Here is a tiny trained network, its code and every weight. The questions are about switching its units off for an input and a class, where a switched-off unit gives its printed mean instead of its output.

import numpy as np


def w(rows, s, z=0):
    codes = np.array(rows[::2]) - 128.0
    scale = np.full(codes.shape[1], s)
    scale[-1] = z or s
    return codes * scale


def f(y):
    return y / 2 * (1 + np.tanh(0.7978845608 * (y + 0.044715 * y**3)))


def log_softmax(a):
    a = a - a.max(-1, keepdims=True)
    return a - np.log(np.exp(a).sum(-1, keepdims=True))


def net(x, mask):
    res = np.array(x, float).reshape(1, 3) / 4 @ E
    y = f(res @ A[0][:, :-1].T + A[0][:, -1])
    res = res + np.where(mask, y, B[0][:, -1]) @ B[0][:, :-1]
    return log_softmax(res[-1] @ U[:, :-1].T + U[:, -1])


A, B = {}, {}
E = w([
[247,191,78],'x0',
[91,186,138],'x1',
[247,106,244],'x2',
],0.013)
A[0] = w([
[193,169,179,164],'neuron 0',
[190,119,86,56],'neuron 1',
[76,156,194,41],'neuron 2',
[189,94,140,150],'neuron 3',
[201,181,63,118],'neuron 4',
[89,100,78,148],'neuron 5',
[122,128,140,76],'neuron 6',
[137,135,172,63],'neuron 7',
[196,174,125,116],'neuron 8',
[146,91,223,113],'neuron 9',
[93,118,107,76],'neuron 10',
[102,170,114,3],'neuron 11',
[97,159,103,139],'neuron 12',
[124,134,251,38],'neuron 13',
[98,55,119,76],'neuron 14',
[95,34,143,83],'neuron 15',
[107,154,115,76],'neuron 16',
[163,108,34,112],'neuron 17',
[121,150,56,118],'neuron 18',
[119,144,226,50],'neuron 19',
[111,129,123,152],'neuron 20',
[196,199,95,120],'neuron 21',
[230,153,160,245],'neuron 22',
[107,149,42,168],'neuron 23',
[142,121,121,124],'neuron 24',
[99,106,181,65],'neuron 25',
[49,22,135,136],'neuron 26',
[128,118,124,104],'neuron 27',
[177,60,193,171],'neuron 28',
[196,155,181,139],'neuron 29',
[119,87,89,136],'neuron 30',
[66,160,114,101],'neuron 31',
[70,225,69,72],'neuron 32',
[106,139,183,71],'neuron 33',
[103,184,112,174],'neuron 34',
[64,126,154,33],'neuron 35',
[96,157,111,83],'neuron 36',
[169,140,84,55],'neuron 37',
[100,76,157,84],'neuron 38',
[126,42,105,57],'neuron 39',
[152,111,171,115],'neuron 40',
[173,155,87,84],'neuron 41',
[111,4,85,25],'neuron 42',
[88,172,95,141],'neuron 43',
[82,193,100,25],'neuron 44',
[103,131,163,48],'neuron 45',
],0.016,0.0058)
B[0] = w([
[178,193,156,215],'neuron 0',
[175,138,115,168],'neuron 1',
[131,99,155,168],'neuron 2',
[146,161,171,191],'neuron 3',
[226,31,97,207],'neuron 4',
[94,176,103,205],'neuron 5',
[159,129,141,125],'neuron 6',
[121,139,187,152],'neuron 7',
[252,146,115,193],'neuron 8',
[63,107,224,215],'neuron 9',
[119,187,130,168],'neuron 10',
[104,169,152,148],'neuron 11',
[79,134,124,180],'neuron 12',
[104,64,212,204],'neuron 13',
[191,168,86,175],'neuron 14',
[182,129,52,192],'neuron 15',
[98,144,131,148],'neuron 16',
[107,29,109,179],'neuron 17',
[87,65,164,189],'neuron 18',
[124,70,188,182],'neuron 19',
[109,130,103,148],'neuron 20',
[254,108,90,203],'neuron 21',
[225,190,136,250],'neuron 22',
[72,94,121,222],'neuron 23',
[161,136,122,132],'neuron 24',
[145,93,142,165],'neuron 25',
[147,135,65,252],'neuron 26',
[126,137,118,126],'neuron 27',
[60,182,205,227],'neuron 28',
[152,211,166,216],'neuron 29',
[96,130,83,162],'neuron 30',
[78,188,147,202],'neuron 31',
[17,135,173,233],'neuron 32',
[146,94,149,152],'neuron 33',
[22,107,85,178],'neuron 34',
[167,129,136,183],'neuron 35',
[85,163,151,165],'neuron 36',
[203,82,101,157],'neuron 37',
[177,82,92,171],'neuron 38',
[112,168,22,153],'neuron 39',
[110,128,189,174],'neuron 40',
[222,65,100,168],'neuron 41',
[126,167,54,178],'neuron 42',
[70,135,128,198],'neuron 43',
[66,169,172,185],'neuron 44',
[170,102,157,142],'neuron 45',
],0.0081,0.018)
U = w([
[154,181,229,49],'0',
[105,37,54,1],'1',
[139,45,145,243],'2',
[25,161,123,148],'3',
[137,149,4,193],'4',
[224,102,69,108],'5',
],0.014,0.0098)

Each question gives the input, the list of numbers given to net, and the class t.
The units are the neurons (one row each of A and B). Each row of codes is followed by its name. A weight is (code - 128) times the scale printed after its matrix; where a second scale follows, it is the last column's (A, B and U).
mask holds one flag per neuron, in row order. A switched-off neuron (its flag False) gives its mean, the last column of its row in B, instead of its output. The means were averaged over made-up inputs and are rounded, as every weight is.
A unit's drop is (log p(t) with every unit on - log p(t) with that unit switched off) / (log p(t) with every unit on - log p(t) with every unit switched off).
The circuit of an input: a set's keep is (log p(t) with only the set's units on - log p(t) with every unit switched off) / (log p(t) with every unit on - log p(t) with every unit switched off). Starting from the 12 units with the biggest drops (on a tie, the unit counted first), units are removed one at a time, each time the one whose removal leaves the highest keep (on an exact tie, the one counted first), for as long as the keep stays at least 0.8.
circuit, biggest first: the units of the circuit, biggest drop first
k most important neurons: the k neurons with the biggest drops, biggest first
drop when u is switched off: that unit's drop, to one decimal
input [5,1,-7], class 3: circuit, biggest first	(neuron 32)
input [4,0,-6], class 3: 2 most important neurons	(neuron 32; neuron 44)
input [1,-6,-4], class 1: circuit, biggest first	(neuron 22; neuron 17; neuron 29)
input [8,-4,-6], class 1: circuit, biggest first	(neuron 17; neuron 23)
input [-4,3,0], class 2: circuit, biggest first	(neuron 28; neuron 29)
input [7,-5,6], class 5: 2 most important neurons	(neuron 4; neuron 21)
input [-8,1,-5], class 4: 2 most important neurons	(neuron 26; neuron 15)
input [1,-6,-3], class 4: 2 most important neurons	(neuron 13; neuron 9)
input [-8,-3,-7], class 4: 2 most important neurons	(neuron 26; neuron 15)
input [8,8,-7], class 3: 3 most important neurons	(neuron 32; neuron 44; neuron 31)
input [5,0,-8], class 3: drop when neuron 32 is switched off	0.8
input [-8,-7,2], class 4: drop when neuron 14 is switched off	0.2
input [-8,4,-2], class 4: drop when neuron 14 is switched off	0.2
input [5,2,-5], class 1: most important neuron	(neuron 4)
